The symbols move the states like this.
w763 zi w370
w763 fe w161
w763 za w64
w763 pe w236
w763 du w705
w992 zi w161
w992 fe w19
w992 za w492
w992 pe w128
w992 du w112
w370 zi w317
w370 fe w934
w370 za w233
w370 pe w123
w370 du w143
w916 zi w998
w916 fe w846
w916 za w398
w916 pe w883
w916 du w715
w292 zi w992
w292 fe w645
w292 za w261
w292 pe w513
w292 du w802
w652 zi w333
w652 fe w883
w652 za w998
w652 pe w443
w652 du w45
w911 zi w148
w911 fe w931
w911 za w376
w911 pe w162
w911 du w916
w489 zi w404
w489 fe w308
w489 za w751
w489 pe w80
w489 du w765
w393 zi w765
w393 fe w443
w393 za w333
w393 pe w23
w393 du w308
w333 zi w718
w333 fe w393
w333 za w697
w333 pe w146
w333 du w489
w112 zi w609
w112 fe w64
w112 za w75
w112 pe w370
w112 du w814
w776 zi w911
w776 fe w608
w776 za w595
w776 pe w689
w776 du w565
w56 zi w252
w56 fe w261
w56 za w24
w56 pe w992
w56 du w656
w689 zi w162
w689 fe w398
w689 za w931
w689 pe w998
w689 du w6
w957 zi w374
w957 fe w317
w957 za w10
w957 pe w776
w957 du w981
w565 zi w916
w565 fe w293
w565 za w62
w565 pe w6
w565 du w931
w80 zi w547
w80 fe w24
w80 za w399
w80 pe w252
w80 du w292
w526 zi w308
w526 fe w697
w526 za w45
w526 pe w718
w526 du w443
w656 zi w513
w656 fe w547
w656 za w645
w656 pe w112
w656 du w492
w10 zi w408
w10 fe w957
w10 za w143
w10 pe w595
w10 du w123
w64 zi w233
w64 fe w763
w64 za w112
w64 pe w934
w64 du w128
w23 zi w292
w23 fe w404
w23 za w146
w23 pe w656
w23 du w24
w705 zi w143
w705 fe w609
w705 za w128
w705 pe w957
w705 du w934
w75 zi w705
w75 fe w112
w75 za w513
w75 pe w233
w75 du w161
w123 zi w608
w123 fe w981
w123 za w861
w123 pe w62
w123 du w374
w814 zi w236
w814 fe w128
w814 za w161
w814 pe w143
w814 du w233
w861 zi w776
w861 fe w123
w861 za w317
w861 pe w530
w861 du w408
w399 zi w656
w399 fe w80
w399 za w404
w399 pe w802
w399 du w261
w981 zi w530
w981 fe w77
w981 za w123
w981 pe w565
w981 du w595
w317 zi w595
w317 fe w861
w317 za w957
w317 pe w608
w317 du w77
w751 zi w23
w751 fe w489
w751 za w443
w751 pe w399
w751 du w718
w547 zi w75
w547 fe w802
w547 za w656
w547 pe w64
w547 du w992
w308 zi w399
w308 fe w187
w308 za w489
w308 pe w24
w308 du w146
w718 zi w24
w718 fe w765
w718 za w187
w718 pe w261
w718 du w404
w530 zi w689
w530 fe w62
w530 za w608
w530 pe w916
w530 du w376
w883 zi w393
w883 fe w612
w883 za w652
w883 pe w751
w883 du w526
w293 zi w846
w293 fe w376
w293 za w565
w293 pe w148
w293 du w689
w595 zi w376
w595 fe w776
w595 za w374
w595 pe w931
w595 du w62
w408 zi w565
w408 fe w374
w408 za w77
w408 pe w376
w408 du w608
w931 zi w715
w931 fe w689
w931 za w911
w931 pe w993
w931 du w846
w128 zi w889
w128 fe w705
w128 za w814
w128 pe w10
w128 du w370
w608 zi w931
w608 fe w530
w608 za w776
w608 pe w398
w608 du w293
w236 zi w123
w236 fe w889
w236 za w934
w236 pe w77
w236 du w957
w24 zi w802
w24 fe w56
w24 za w80
w24 pe w492
w24 du w645
w6 zi w883
w6 fe w148
w6 za w846
w6 pe w192
w6 du w993
w398 zi w993
w398 fe w916
w398 za w689
w398 pe w652
w398 du w148
w998 zi w697
w998 fe w652
w998 za w993
w998 pe w393
w998 du w192
w765 zi w56
w765 fe w146
w765 za w718
w765 pe w292
w765 du w399
w252 zi w64
w252 fe w492
w252 za w802
w252 pe w161
w252 du w513
w162 zi w45
w162 fe w993
w162 za w715
w162 pe w697
w162 du w883
w77 zi w62
w77 fe w408
w77 za w981
w77 pe w293
w77 du w776
w645 zi w19
w645 fe w656
w645 za w292
w645 pe w75
w645 du w252
w261 zi w492
w261 fe w292
w261 za w56
w261 pe w19
w261 du w547
w62 zi w398
w62 fe w565
w62 za w530
w62 pe w846
w62 du w911
w187 zi w80
w187 fe w718
w187 za w308
w187 pe w56
w187 du w23
w612 zi w443
w612 fe w192
w612 za w883
w612 pe w489
w612 du w697
w192 zi w751
w192 fe w45
w192 za w612
w192 pe w308
w192 du w333
w45 zi w489
w45 fe w526
w45 za w192
w45 pe w187
w45 du w393
w233 zi w957
w233 fe w370
w233 za w609
w233 pe w861
w233 du w889
w376 zi w6
w376 fe w911
w376 za w293
w376 pe w715
w376 du w398
w19 zi w814
w19 fe w513
w19 za w992
w19 pe w705
w19 du w64
w846 zi w652
w846 fe w6
w846 za w916
w846 pe w612
w846 du w162
w715 zi w192
w715 fe w162
w715 za w148
w715 pe w526
w715 du w652
w148 zi w612
w148 fe w715
w148 za w6
w148 pe w45
w148 du w998
w697 zi w187
w697 fe w333
w697 za w526
w697 pe w765
w697 du w751
w404 zi w645
w404 fe w399
w404 za w23
w404 pe w547
w404 du w56
w993 zi w526
w993 fe w998
w993 za w162
w993 pe w333
w993 du w612
w513 zi w128
w513 fe w75
w513 za w19
w513 pe w609
w513 du w763
w143 zi w77
w143 fe w10
w143 za w889
w143 pe w374
w143 du w861
w443 zi w146
w443 fe w751
w443 za w393
w443 pe w404
w443 du w187
w374 zi w293
w374 fe w595
w374 za w408
w374 pe w911
w374 du w530
w609 zi w10
w609 fe w233
w609 za w705
w609 pe w317
w609 du w236
w889 zi w981
w889 fe w143
w889 za w236
w889 pe w408
w889 du w317
w161 zi w934
w161 fe w814
w161 za w763
w161 pe w889
w161 du w609
w146 zi w261
w146 fe w23
w146 za w765
w146 pe w645
w146 du w80
w492 zi w763
w492 fe w992
w492 za w252
w492 pe w814
w492 du w75
w934 zi w861
w934 fe w236
w934 za w370
w934 pe w981
w934 du w10
w802 zi w112
w802 fe w252
w802 za w547
w802 pe w763
w802 du w19

In the rows, zero is written as 532.

The rows follow the links: the fewer symbols apart two states are, the more alike their rows tend to be.

Each row is also shifted at random along 4 hidden directions that mean nothing.

Some states, each with a row of numbers:
w526: 340 426 583 507 583 586 627 502 600 577 467 525 397 501 490 554 533 481 541 536 537 550 516 474 564 541 477 635 559 547 617 595 518 549 520 550 472 385 514 563 500
w317: 486 606 449 475 510 447 594 562 450 484 587 571 541 534 486 501 500 579 564 546 505 536 517 607 583 544 609 464 499 566 474 437 576 532 379 450 549 629 539 533 551
w62: 688 635 528 597 454 534 491 613 546 597 506 526 570 445 560 447 551 547 582 538 506 444 562 597 529 473 633 413 566 561 557 388 423 452 439 440 540 680 519 593 577
w993: 426 416 529 518 554 563 573 523 605 595 431 480 385 459 503 538 590 445 526 570 464 529 609 525 532 543 526 573 542 634 468 525 465 587 437 512 503 433 588 575 510
w45: 515 508 568 553 557 597 633 549 643 620 444 521 460 459 505 569 538 481 566 560 524 523 527 472 553 488 492 606 572 523 578 542 444 490 422 538 469 531 501 582 499
w404: 678 523 553 579 587 602 645 519 560 559 486 558 502 516 485 584 523 498 509 545 540 556 485 462 566 505 451 621 497 466 592 632 482 473 446 586 461 544 508 517 468
w565: 481 450 534 520 535 522 651 517 500 557 524 517 324 461 425 489 549 534 565 545 463 544 569 587 677 585 632 551 562 685 600 427 506 592 375 422 456 438 560 582 552
w530: 595 498 516 592 498 501 530 561 514 571 493 497 422 494 526 467 534 536 586 547 489 507 575 617 556 547 621 501 566 644 521 439 460 581 452 456 542 489 556 581 580
w261: 559 527 539 503 562 584 503 496 486 495 549 575 600 546 532 529 566 506 435 486 547 531 523 482 511 530 458 505 456 442 565 621 564 493 617 588 499 536 555 456 496
w77: 591 674 527 559 452 470 465 613 542 537 590 537 668 527 590 511 478 619 620 537 561 485 512 589 517 487 634 441 600 518 535 399 529 463 547 470 593 701 472 576 591
w492: 153 474 414 386 616 419 560 478 494 397 544 559 559 704 547 610 472 524 517 560 576 634 473 515 398 588 415 607 445 483 277 708 713 661 555 641 664 413 550 459 477
w128: 550 503 484 508 536 441 439 496 481 436 598 481 584 648 564 600 525 558 508 556 525 588 559 560 490 591 531 556 514 570 349 557 646 658 624 578 632 484 579 485 555
w23: 491 487 550 519 587 576 572 499 584 537 495 538 535 555 525 597 535 491 502 547 553 561 502 456 505 520 433 616 512 471 526 646 544 524 546 622 508 492 516 507 475
w192: 285 355 509 490 599 530 598 500 666 570 401 446 364 538 524 623 555 436 557 605 498 585 581 484 470 564 454 685 556 625 358 610 517 668 463 597 563 355 573 584 491
w705: 467 670 507 459 495 462 454 546 459 436 677 590 731 611 570 536 476 626 531 491 593 526 475 548 518 533 566 452 525 440 546 497 666 479 657 525 590 664 487 493 563
w187: 563 435 620 520 565 636 508 471 589 559 530 494 494 492 513 595 600 479 444 517 510 538 581 436 582 539 471 605 543 530 623 590 533 537 644 586 442 454 563 511 494
w143: 851 484 512 665 501 477 439 531 462 514 532 456 476 573 560 506 543 548 551 553 486 531 589 637 519 588 605 525 547 636 422 493 479 641 549 520 598 469 585 528 591
w931: 679 537 592 610 479 553 528 571 621 618 513 462 478 446 529 551 543 542 606 563 497 495 585 548 600 505 616 542 638 619 591 400 440 523 487 470 493 570 511 617 570
w112: 511 593 440 483 544 471 521 524 425 441 563 599 631 612 554 497 507 539 493 512 559 551 485 559 457 538 494 470 430 453 425 598 599 534 518 560 598 582 549 463 513
w861: 767 547 590 579 494 518 586 522 450 523 640 522 439 492 431 519 521 616 557 515 482 528 550 597 747 571 662 526 581 626 706 387 536 525 487 428 435 549 524 555 584
w19: 676 559 477 581 552 485 509 532 485 483 528 544 605 623 571 555 498 533 519 544 559 563 489 537 444 540 474 550 472 463 411 629 545 550 537 603 607 553 536 478 516
w547: 488 606 576 441 548 578 561 481 467 462 670 620 650 546 481 559 522 589 453 464 578 544 462 459 627 526 498 512 490 402 722 564 661 430 639 553 444 613 491 458 500
w595: 433 541 517 560 491 456 464 557 517 525 537 510 524 564 582 477 488 581 620 525 554 516 526 608 485 550 599 496 591 588 501 464 533 582 582 487 620 483 514 570 597
w751: 597 542 577 542 537 652 534 536 579 598 480 559 557 440 530 505 596 471 465 511 527 483 545 463 526 480 485 507 510 468 637 559 455 426 545 551 445 577 537 523 487
w236: 571 618 492 567 484 451 415 561 443 474 587 547 647 611 607 468 480 599 572 505 580 511 498 613 458 536 582 440 533 503 491 505 570 535 632 520 635 578 511 504 589
w6: 405 413 527 585 524 517 445 543 619 600 406 443 442 525 616 504 566 474 587 562 520 519 601 556 411 546 532 553 590 631 415 539 456 635 590 544 615 379 566 591 562
w609: 534 612 537 510 495 466 439 529 465 448 662 549 671 621 575 540 477 621 546 504 585 539 487 559 529 553 573 490 542 481 544 510 650 533 684 538 597 589 499 496 571
w146: 418 378 558 494 618 572 610 448 579 517 502 500 411 573 479 633 550 476 481 552 518 610 536 446 560 585 426 698 521 547 517 665 580 616 559 616 488 352 556 508 468

Where do the symbols, taken in turn from left to right, take each start?
Answers are names.
546 501 575 575 549 620 566 544 597 612 428 532 485 473 535 515 563 473 526 526 536 506 530 481 507 492 472 562 534 502 596 582 430 484 512 559 479 498 520 554 498
du za za za => w393
371 591 533 431 565 518 574 495 467 438 643 618 635 609 508 565 475 592 485 487 599 571 441 475 561 536 474 544 484 408 614 604 681 477 616 574 510 566 482 458 497
fe za fe za zi => w64
711 693 498 576 503 472 590 584 446 494 608 608 622 562 506 499 446 622 592 519 571 518 441 584 589 508 590 470 530 461 603 474 546 440 439 484 538 701 456 525 563
du za za fe => w889
345 584 613 507 503 567 602 560 554 585 580 577 499 449 489 487 497 598 605 485 570 488 489 529 651 506 608 510 621 537 800 426 533 435 548 433 437 551 442 600 564
za fe pe => w652
569 572 452 525 551 426 657 539 457 466 570 558 498 611 474 561 449 585 589 564 529 590 470 583 575 567 552 577 502 541 440 538 587 577 369 520 574 557 507 520 534
za za pe => w957
577 645 525 464 528 521 584 518 397 444 684 627 625 548 464 505 498 611 479 472 552 538 467 542 652 540 572 460 477 456 665 495 628 447 519 492 467 658 502 472 537
fe du za => w609
382 449 577 469 561 609 429 483 597 539 512 498 566 526 579 568 616 471 437 513 532 526 590 446 466 533 447 552 517 506 511 609 566 557 716 605 525 447 579 498 502
du du za => w399
215 556 526 425 510 564 442 567 625 574 487 529 623 474 597 516 573 484 525 530 546 473 573 494 415 482 507 450 542 508 473 506 525 491 586 526 571 584 544 563 512
pe zi du => w399
564 476 454 547 614 537 690 516 538 526 412 547 450 558 488 567 523 443 500 582 511 592 492 499 471 527 410 622 432 491 385 689 482 557 323 611 530 494 563 502 451
pe za za fe za => w547
471 404 539 546 562 556 327 461 538 496 495 473 588 633 651 546 588 466 445 504 568 551 576 488 350 578 415 569 497 502 404 700 579 645 834 677 628 342 600 464 521
za fe za zi => w547
372 629 425 452 573 459 619 551 472 444 540 624 642 635 537 549 455 549 533 537 595 575 423 518 444 512 449 518 435 397 399 641 624 494 439 589 605 628 497 476 480
fe fe zi du => w370
619 554 547 494 547 585 510 497 495 492 588 560 619 543 521 564 566 525 432 501 538 547 528 472 561 533 479 525 477 452 575 593 586 484 607 580 484 577 556 464 494
du du zi => w128
210 514 449 484 532 496 516 581 610 576 399 525 520 518 602 483 542 462 586 566 534 499 550 557 363 498 501 485 526 554 354 539 479 566 459 526 630 509 547 584 522
zi pe => w489
687 518 520 587 512 463 595 545 518 525 558 480 429 533 473 566 502 578 605 580 481 562 550 598 636 565 628 575 584 653 496 437 524 607 408 471 531 528 537 573 566
du fe pe fe => w398
540 556 429 569 525 420 651 591 535 537 466 517 437 543 506 532 465 542 655 605 500 552 504 621 517 538 585 548 548 615 376 474 480 589 266 473 599 560 515 598 549
za fe za => w408
